Here is a tiny trained network, its code and every weight. The questions are about switching its units off for an input and a class, where a switched-off unit gives its printed mean instead of its output.

import numpy as np


def w(rows, s, z=0):
    codes = np.array(rows[::2]) - 128.0
    scale = np.full(codes.shape[1], s)
    scale[-1] = z or s
    return codes * scale


def f(y):
    return np.maximum(y, 0)


def log_softmax(a):
    a = a - a.max(-1, keepdims=True)
    return a - np.log(np.exp(a).sum(-1, keepdims=True))


def net(x, mask):
    res = np.array(x, float).reshape(1, 3) / 4 @ E
    y = f(res @ A[0][:, :-1].T + A[0][:, -1])
    res = res + np.where(mask, y, B[0][:, -1]) @ B[0][:, :-1]
    return log_softmax(res[-1] @ U[:, :-1].T + U[:, -1])


A, B = {}, {}
E = w([
[81,51,34],'x0',
[112,36,194],'x1',
[255,71,91],'x2',
],0.0076)
A[0] = w([
[206,77,135,119],'N0',
[157,151,178,78],'N1',
[119,77,168,72],'N2',
[52,167,139,86],'N3',
[116,113,102,179],'N4',
[10,152,192,97],'N5',
[123,18,253,103],'N6',
[165,153,196,122],'N7',
[204,97,124,96],'N8',
[159,165,79,100],'N9',
[150,228,61,117],'N10',
[137,154,108,255],'N11',
[173,168,179,153],'N12',
[87,102,21,82],'N13',
[97,167,107,84],'N14',
[94,93,91,86],'N15',
[157,214,73,105],'N16',
[89,68,93,107],'N17',
[163,196,208,91],'N18',
[224,115,115,81],'N19',
],0.017,0.0097)
B[0] = w([
[123,139,89,208],'N0',
[170,115,135,156],'N1',
[146,157,155,152],'N2',
[153,142,98,198],'N3',
[110,98,128,180],'N4',
[130,149,77,248],'N5',
[111,185,187,231],'N6',
[146,95,128,187],'N7',
[143,143,94,191],'N8',
[147,164,142,170],'N9',
[141,179,168,220],'N10',
[2,93,113,244],'N11',
[133,84,125,200],'N12',
[199,99,143,196],'N13',
[154,150,128,159],'N14',
[171,119,136,156],'N15',
[144,168,168,202],'N16',
[160,98,136,176],'N17',
[182,83,131,201],'N18',
[155,146,89,198],'N19',
],0.072,0.011)
U = w([
[160,233,10,117],'0',
[143,242,245,140],'1',
[204,65,177,3],'2',
[40,121,136,244],'3',
],0.011,0.0036)

Each question gives the input, the list of numbers given to net, and the class t.
The units are the neurons (one row each of A and B). Each row of codes is followed by its name. A weight is (code - 128) times the scale printed after its matrix; where a second scale follows, it is the last column's (A, B and U).
mask holds one flag per neuron, in row order. A switched-off neuron (its flag False) gives its mean, the last column of its row in B, instead of its output. The means were averaged over made-up inputs and are rounded, as every weight is.
A unit's drop is (log p(t) with every unit on - log p(t) with that unit switched off) / (log p(t) with every unit on - log p(t) with every unit switched off).
The circuit of an input: a set's keep is (log p(t) with only the set's units on - log p(t) with every unit switched off) / (log p(t) with every unit on - log p(t) with every unit switched off). Starting from the 12 units with the biggest drops (on a tie, the unit counted first), units are removed one at a time, each time the one whose removal leaves the highest keep (on an exact tie, the one counted first), for as long as the keep stays at least 0.8.
units of the circuit, in order: the units of the circuit, biggest drop first
top k neurons: the k neurons with the biggest drops, biggest first
drop when u is switched off: that unit's drop, to one decimal
input [8,-7,-5], class 2: units of the circuit, in order : (N13)
input [-3,6,5], class 1: top 2 neurons : (N6, N5)
input [8,-4,-7], class 2: top 3 neurons : (N13, N17, N0)
input [-1,4,-1], class 1: top 2 neurons : (N6, N11)
input [6,-5,5], class 2: top 3 neurons : (N13, N5, N6)
input [0,-4,0], class 1: top 2 neurons : (N10, N16)
input [-8,6,-6], class 2: top 2 neurons : (N18, N7)
input [-1,0,3], class 3: top 2 neurons : (N5, N3)
input [6,7,-4], class 1: drop when N6 is switched off : 3.1
input [-5,-7,1], class 1: drop when N10 is switched off : 0.4
input [-4,1,1], class 2: drop when N18 is switched off : 0.2
